Here is a tiny trained network, its code and every weight. The questions are about switching its units off for an input and a class, where a switched-off unit gives its printed mean instead of its output.

import numpy as np


def w(rows, s, z=0):
    codes = np.array(rows[::2]) - 128.0
    scale = np.full(codes.shape[1], s)
    scale[-1] = z or s
    return codes * scale


def f(y):
    return np.maximum(y, 0)


def log_softmax(a):
    a = a - a.max(-1, keepdims=True)
    return a - np.log(np.exp(a).sum(-1, keepdims=True))


def net(x, mask):
    res = np.array(x, float).reshape(1, 3) / 4 @ E
    y = f(res @ A[0][:, :-1].T + A[0][:, -1])
    res = res + np.where(mask, y, B[0][:, -1]) @ B[0][:, :-1]
    return log_softmax(res[-1] @ U[:, :-1].T + U[:, -1])


A, B = {}, {}
E = w([
[106,204,136,143,252,128],'x0',
[124,65,53,154,156,73],'x1',
[206,155,139,242,118,149],'x2',
],0.019)
A[0] = w([
[120,178,142,131,175,81,143],'N1',
[91,173,210,120,90,192,228],'N2',
[47,127,122,60,166,123,193],'N3',
[215,117,155,200,140,139,128],'N4',
[161,129,123,183,56,173,136],'N5',
[76,125,128,107,218,154,123],'N6',
[153,176,101,187,218,122,112],'N7',
[126,79,1,169,164,58,149],'N8',
[113,120,152,96,62,181,230],'N9',
[125,84,79,146,109,91,122],'N10',
[125,111,118,28,115,106,247],'N11',
[194,169,169,154,118,114,140],'N12',
[181,136,136,227,120,147,128],'N13',
[106,121,142,83,80,145,205],'N14',
[96,167,134,119,189,101,121],'N15',
[174,99,141,174,42,126,206],'N16',
[135,23,52,131,127,92,167],'N17',
[123,202,206,116,139,197,176],'N18',
[101,99,82,118,125,95,172],'N19',
[75,161,176,85,176,171,170],'N20',
[38,148,143,88,104,108,202],'N21',
[178,62,102,172,94,132,168],'N22',
],0.017,0.011)
B[0] = w([
[109,154,159,63,195,153,203],'N1',
[203,54,168,154,139,205,237],'N2',
[119,101,102,46,158,122,251],'N3',
[99,133,151,246,130,113,229],'N4',
[151,97,146,165,130,87,222],'N5',
[111,141,132,87,177,130,227],'N6',
[108,200,135,183,189,159,234],'N7',
[58,197,83,126,128,101,250],'N8',
[183,58,118,117,92,137,214],'N9',
[114,131,119,122,132,77,186],'N10',
[120,98,59,44,78,167,230],'N11',
[189,138,175,199,138,150,199],'N12',
[140,141,151,216,165,95,236],'N13',
[169,99,109,124,82,165,196],'N14',
[102,147,155,73,205,120,212],'N15',
[136,89,175,194,78,84,248],'N16',
[108,133,78,133,104,54,234],'N17',
[156,104,157,131,172,195,244],'N18',
[113,150,116,66,98,81,189],'N19',
[85,97,160,70,162,175,238],'N20',
[116,118,87,78,123,164,217],'N21',
[97,111,124,178,106,74,226],'N22',
],0.014,0.026)
U = w([
[162,16,101,98,1,198,206],'0',
[112,58,142,87,202,198,223],'1',
[107,108,27,95,24,77,111],'2',
[91,189,86,60,199,78,180],'3',
[206,34,173,189,92,117,100],'4',
[183,174,209,172,191,195,26],'5',
[88,116,130,188,90,23,201],'6',
[66,246,104,196,190,129,4],'7',
],0.0098,0.0016)

Each question gives the input, the list of numbers given to net, and the class t.
The units are the neurons (one row each of A and B). Each row of codes is followed by its name. A weight is (code - 128) times the scale printed after its matrix; where a second scale follows, it is the last column's (A, B and U).
mask holds one flag per neuron, in row order. A switched-off neuron (its flag False) gives its mean, the last column of its row in B, instead of its output. The means were averaged over made-up inputs and are rounded, as every weight is.
A unit's drop is (log p(t) with every unit on - log p(t) with that unit switched off) / (log p(t) with every unit on - log p(t) with every unit switched off).
unit that matters most: the unit with the biggest drop
k most important neurons: the k neurons with the biggest drops, biggest first
drop of u: that unit's drop, to one decimal
input [1,4,6], class 7: unit that matters most -> N7
input [4,1,6], class 7: 2 most important neurons -> N2, N7
input [-3,0,0], class 0: 2 most important neurons -> N8, N13
input [5,5,0], class 3: 2 most important neurons -> N4, N13
input [3,1,0], class 3: 2 most important neurons -> N2, N4
input [7,0,3], class 5: 2 most important neurons -> N8, N17
input [0,8,7], class 6: drop of N22 -> 0.3
input [2,5,0], class 3: drop of N4 -> 0.2
input [7,6,7], class 7: drop of N3 -> 0.0
input [-3,1,2], class 6: drop of N2 -> 0.3
